Below is a small trained network, with its code and all its weights. Each question gives an input and a class and asks what happens when units are switched off, that is, made to give their printed mean instead of their output.

import numpy as np


def w(rows, s, z=0):
    codes = np.array(rows[::2]) - 128.0
    scale = np.full(codes.shape[1], s)
    scale[-1] = z or s
    return codes * scale


def norm(h):
    return h / np.sqrt((h * h).mean(-1, keepdims=True) + 1e-5)


def f(y):
    return y / 2 * (1 + np.tanh(0.7978845608 * (y + 0.044715 * y**3)))


def log_softmax(a):
    a = a - a.max(-1, keepdims=True)
    return a - np.log(np.exp(a).sum(-1, keepdims=True))


def net(x, mask):
    res = np.array(x, float).reshape(1, 8) / 4 @ E
    u = 0
    for l in range(2):
        y = f(norm(res) @ A[l][:, :-1].T + A[l][:, -1])
        res = res + np.where(mask[u : u + 5], y, B[l][:, -1]) @ B[l][:, :-1]
        u += 5
    return log_softmax(norm(res)[-1] @ U[:, :-1].T + U[:, -1])


A, B = {}, {}
E = w([
[134,127,143,121,126,122,136,122,132,118,148,159],'x0',
[169,150,82,75,91,216,255,133,143,216,156,131],'x1',
[141,95,163,117,167,84,160,89,192,147,158,73],'x2',
[126,124,133,127,124,138,129,121,120,133,121,123],'x3',
[158,185,162,203,132,140,208,161,121,80,136,110],'x4',
[132,139,130,138,128,138,112,143,149,141,131,122],'x5',
[115,134,128,125,130,125,131,125,116,127,119,119],'x6',
[114,203,98,119,170,202,86,39,178,66,172,112],'x7',
],0.0041)
A[0] = w([
[128,58,155,137,99,39,187,253,108,218,117,128,17],'L0N1',
[131,203,191,223,85,106,228,170,139,57,153,67,69],'L0N2',
[151,85,198,106,208,68,168,71,180,179,154,46,5],'L0N3',
[128,114,101,94,130,106,141,111,144,173,131,156,13],'L0N4',
[108,90,176,122,153,71,168,95,189,169,174,45,11],'L0N5',
],0.0042,0.002)
B[0] = w([
[118,90,244,40,162,202,146,128,214,12,77,123,252],'L0N1',
[156,151,168,188,233,203,81,117,36,253,220,138,215],'L0N2',
[170,153,10,182,40,108,140,63,157,166,68,237,191],'L0N3',
[119,137,212,97,117,126,140,195,52,181,210,24,125],'L0N4',
[238,163,49,198,70,165,121,59,167,125,30,250,171],'L0N5',
],0.0045,0.0037)
A[1] = w([
[131,135,83,62,70,178,253,167,146,228,185,83,89],'L1N1',
[108,81,97,29,113,131,48,89,127,199,118,155,31],'L1N2',
[126,220,89,77,146,166,107,32,173,78,200,61,51],'L1N3',
[136,73,114,36,118,117,45,93,135,199,135,140,2],'L1N4',
[104,203,85,108,47,162,94,223,45,101,71,210,92],'L1N5',
],0.0051,0.0026)
B[1] = w([
[35,97,80,129,123,32,35,137,86,83,153,108,254],'L1N1',
[207,174,164,211,206,186,183,138,78,229,181,81,186],'L1N2',
[127,59,205,11,91,121,162,202,129,59,21,131,226],'L1N3',
[110,188,173,187,215,241,194,91,87,167,244,130,167],'L1N4',
[209,176,32,171,59,95,223,74,254,133,101,184,170],'L1N5',
],0.0058,0.0045)
U = w([
[159,39,194,48,128,177,174,189,166,15,51,86,201],'0',
[159,200,157,213,253,235,208,128,15,210,235,84,15],'1',
[220,175,6,177,42,134,219,25,227,136,28,223,6],'2',
[60,53,67,156,104,41,51,173,69,40,158,60,231],'3',
],0.0051,0.0024)

Each question gives the input, the list of numbers given to net, and the class t.
The units are the neurons (one row each of A and B). Each row of codes is followed by its name. A weight is (code - 128) times the scale printed after its matrix; where a second scale follows, it is the last column's (A, B and U).
mask holds one flag per neuron, layer by layer. A switched-off neuron (its flag False) gives its mean, the last column of its row in B, instead of its output. The means were averaged over made-up inputs and are rounded, as every weight is.
A unit's drop is (log p(t) with every unit on - log p(t) with that unit switched off) / (log p(t) with every unit on - log p(t) with every unit switched off).
The circuit of an input: a set's keep is (log p(t) with only the set's units on - log p(t) with every unit switched off) / (log p(t) with every unit on - log p(t) with every unit switched off). Starting from all 10 units, units are removed one at a time, each time the one whose removal leaves the highest keep (on an exact tie, the one counted first), for as long as the keep stays at least 0.8.
circuit, biggest first: the units of the circuit, biggest drop first
most important unit: the unit with the biggest drop
top k neurons: the k neurons with the biggest drops, biggest first
drop of u: that unit's drop, to one decimal
input [-8,-1,-8,-2,-7,1,4,0], class 2: circuit, biggest first : (L1N5)
input [8,-6,-2,8,-5,7,7,-6], class 0: top 3 neurons : (L1N1 L0N1 L0N2)
input [6,8,7,0,-4,4,8,0], class 3: top 3 neurons : (L1N1 L0N4 L1N5)
input [7,-2,5,-7,-6,-2,-2,-5], class 1: top 3 neurons : (L1N4 L1N2 L1N3)
input [-5,8,7,-8,-5,-8,-8,3], class 3: top 3 neurons : (L1N1 L0N4 L1N5)
input [0,3,0,5,1,2,8,-2], class 3: top 2 neurons : (L1N1 L1N3)
input [-4,5,6,-3,1,-5,1,-2], class 2: top 3 neurons : (L0N5 L0N3 L1N3)
input [-5,-5,-7,-7,5,0,-1,2], class 2: top 2 neurons : (L1N5 L1N1)
input [-1,6,7,-3,1,7,4,1], class 2: top 2 neurons : (L0N5 L0N3)
input [3,5,6,-6,-7,-8,0,3], class 1: top 4 neurons : (L1N2 L1N4 L0N4 L1N5)
input [8,3,6,-4,5,3,1,3], class 2: top 4 neurons : (L0N3 L0N5 L1N2 L1N4)
input [5,-5,-4,0,-1,0,-7,-7], class 0: top 2 neurons : (L0N1 L1N1)
input [4,-5,-2,-1,5,-8,-3,3], class 1: top 4 neurons : (L0N2 L1N1 L0N1 L1N3)
input [-7,-4,0,3,-2,2,2,-6], class 0: most important unit : L0N1
input [0,-6,5,8,-7,-2,-3,-6], class 1: circuit, biggest first : (L1N4 L1N2)
input [-6,6,4,5,3,-3,3,8], class 0: drop of L1N3 : 1.0
input [-8,-3,0,7,-5,-7,5,1], class 1: drop of L0N4 : 0.0
input [-2,8,6,3,-5,2,-2,7], class 3: drop of L0N1 : 0.5
